Below is a small trained network, with its code and all its weights. Each question gives an input and a class and asks what happens when units are switched off, that is, made to give their printed mean instead of their output.

import numpy as np


def w(rows, s, z=0):
    codes = np.array(rows[::2]) - 128.0
    scale = np.full(codes.shape[1], s)
    scale[-1] = z or s
    return codes * scale


def f(y):
    return np.maximum(y, 0)


def log_softmax(a):
    a = a - a.max(-1, keepdims=True)
    return a - np.log(np.exp(a).sum(-1, keepdims=True))


def net(x, mask):
    res = np.array(x, float).reshape(1, 8) / 4 @ E
    y = f(res @ A[0][:, :-1].T + A[0][:, -1])
    res = res + np.where(mask, y, B[0][:, -1]) @ B[0][:, :-1]
    return log_softmax(res[-1] @ U[:, :-1].T + U[:, -1])


A, B = {}, {}
E = w([
[113,6,232,111,91,136,160,127],'x0',
[108,145,138,127,102,154,114,113],'x1',
[196,222,201,127,212,171,231,137],'x2',
[131,127,129,116,129,132,118,130],'x3',
[113,171,190,233,140,96,58,231],'x4',
[140,118,126,111,142,128,116,137],'x5',
[225,116,92,147,20,185,150,192],'x6',
[130,129,132,106,127,142,106,130],'x7',
],0.012)
A[0] = w([
[123,101,67,144,86,62,108,113,70],'N0',
[113,129,172,152,130,97,94,213,146],'N1',
[180,183,206,129,202,199,183,112,111],'N2',
[118,124,195,185,149,155,73,147,164],'N3',
[136,99,110,135,137,128,140,161,1],'N4',
[103,107,102,54,123,150,176,46,143],'N5',
[75,172,122,123,165,91,122,111,72],'N6',
[140,197,38,144,155,115,91,111,59],'N7',
[46,134,182,106,173,114,114,93,27],'N8',
[72,92,52,127,107,90,38,117,120],'N9',
[199,117,86,141,38,193,145,192,31],'N10',
[66,124,156,104,194,87,105,69,92],'N11',
[161,111,111,90,106,141,146,91,117],'N12',
[104,60,110,131,82,90,100,133,119],'N13',
[93,164,190,158,122,95,82,206,116],'N14',
[135,34,251,131,105,119,145,103,42],'N15',
[124,104,76,100,144,118,181,133,193],'N16',
[97,94,166,97,137,129,130,152,9],'N17',
],0.014,0.0032)
B[0] = w([
[93,145,148,104,152,142,145,124,179],'N0',
[115,143,72,108,123,82,90,96,197],'N1',
[30,136,130,70,158,163,217,161,250],'N2',
[156,150,84,95,109,83,124,133,197],'N3',
[128,127,147,137,121,113,131,127,136],'N4',
[108,180,21,132,69,63,111,102,216],'N5',
[157,76,168,162,146,113,100,161,186],'N6',
[213,168,150,192,165,207,26,74,200],'N7',
[173,72,154,142,122,122,123,191,209],'N8',
[42,142,156,90,186,148,172,155,216],'N9',
[162,69,182,167,45,115,131,221,210],'N10',
[157,9,171,172,75,101,137,171,221],'N11',
[128,119,99,111,112,79,108,106,171],'N12',
[75,161,160,100,182,153,191,146,189],'N13',
[103,158,51,106,114,70,141,92,212],'N14',
[216,202,137,182,203,190,61,62,222],'N15',
[110,146,104,119,112,118,83,124,169],'N16',
[129,117,145,195,127,154,123,74,159],'N17',
],0.011,0.024)
U = w([
[113,140,8,102,100,12,113,61,133],'0',
[51,135,162,70,184,183,204,116,17],'1',
[165,20,175,154,79,95,121,157,254],'2',
[185,166,132,162,176,228,64,33,141],'3',
],0.013,0.0013)

Each question gives the input, the list of numbers given to net, and the class t.
The units are the neurons (one row each of A and B). Each row of codes is followed by its name. A weight is (code - 128) times the scale printed after its matrix; where a second scale follows, it is the last column's (A, B and U).
mask holds one flag per neuron, in row order. A switched-off neuron (its flag False) gives its mean, the last column of its row in B, instead of its output. The means were averaged over made-up inputs and are rounded, as every weight is.
A unit's drop is (log p(t) with every unit on - log p(t) with that unit switched off) / (log p(t) with every unit on - log p(t) with every unit switched off).
The circuit of an input: a set's keep is (log p(t) with only the set's units on - log p(t) with every unit switched off) / (log p(t) with every unit on - log p(t) with every unit switched off). Starting from the 12 units with the biggest drops (on a tie, the unit counted first), units are removed one at a time, each time the one whose removal leaves the highest keep (on an exact tie, the one counted first), for as long as the keep stays at least 0.8.
circuit, biggest first: the units of the circuit, biggest drop first
unit that matters most: the unit with the biggest drop
top k neurons: the k neurons with the biggest drops, biggest first
drop of u: that unit's drop, to one decimal
input [-6,-5,1,-7,5,7,5,-6], class 3: top 4 neurons -> N7; N11; N5; N8
input [-7,6,-1,-8,-3,5,2,8], class 3: circuit, biggest first -> N7
input [-8,1,-4,8,-7,-8,0,-4], class 3: top 2 neurons -> N7; N14
input [8,-8,-7,3,7,2,-4,0], class 3: top 4 neurons -> N15; N2; N5; N17
input [2,7,5,-5,-7,-2,8,-7], class 2: top 3 neurons -> N10; N14; N1
input [0,-3,-1,-8,6,0,-8,1], class 2: top 2 neurons -> N11; N8
input [5,6,-6,-7,-8,0,7,1], class 0: top 2 neurons -> N5; N11
input [-7,-4,-5,-4,-2,4,2,4], class 3: top 2 neurons -> N7; N2
input [0,0,1,-2,8,-3,7,-1], class 0: top 3 neurons -> N14; N1; N11
input [8,-2,-8,-4,-5,-2,-3,-7], class 1: top 3 neurons -> N13; N9; N7
input [5,-2,-5,6,4,-8,5,-3], class 1: top 3 neurons -> N13; N11; N7
input [-1,-3,8,1,3,4,7,6], class 1: top 2 neurons -> N2; N11
input [3,-8,-7,-8,-1,4,-6,2], class 1: top 2 neurons -> N9; N13
input [-8,8,6,1,0,-3,8,-3], class 2: circuit, biggest first -> N10
input [-4,3,7,8,3,2,-8,-3], class 2: top 4 neurons -> N11; N6; N8; N9
input [-7,7,-8,0,-4,0,2,-3], class 1: top 2 neurons -> N9; N15
input [-5,8,-4,-5,-4,1,-3,8], class 3: top 2 neurons -> N7; N2
input [-8,-6,0,-4,0,1,-4,-7], class 3: drop of N7 -> 0.6
input [-8,-3,-7,5,6,-5,8,5], class 2: drop of N10 -> 6.3
input [-5,-2,7,2,7,4,-6,0], class 0: unit that matters most -> N14
input [1,0,2,5,-5,7,-5,7], class 0: drop of N14 -> 0.0
input [-4,-8,7,1,-4,-6,8,4], class 2: drop of N12 -> 0.1
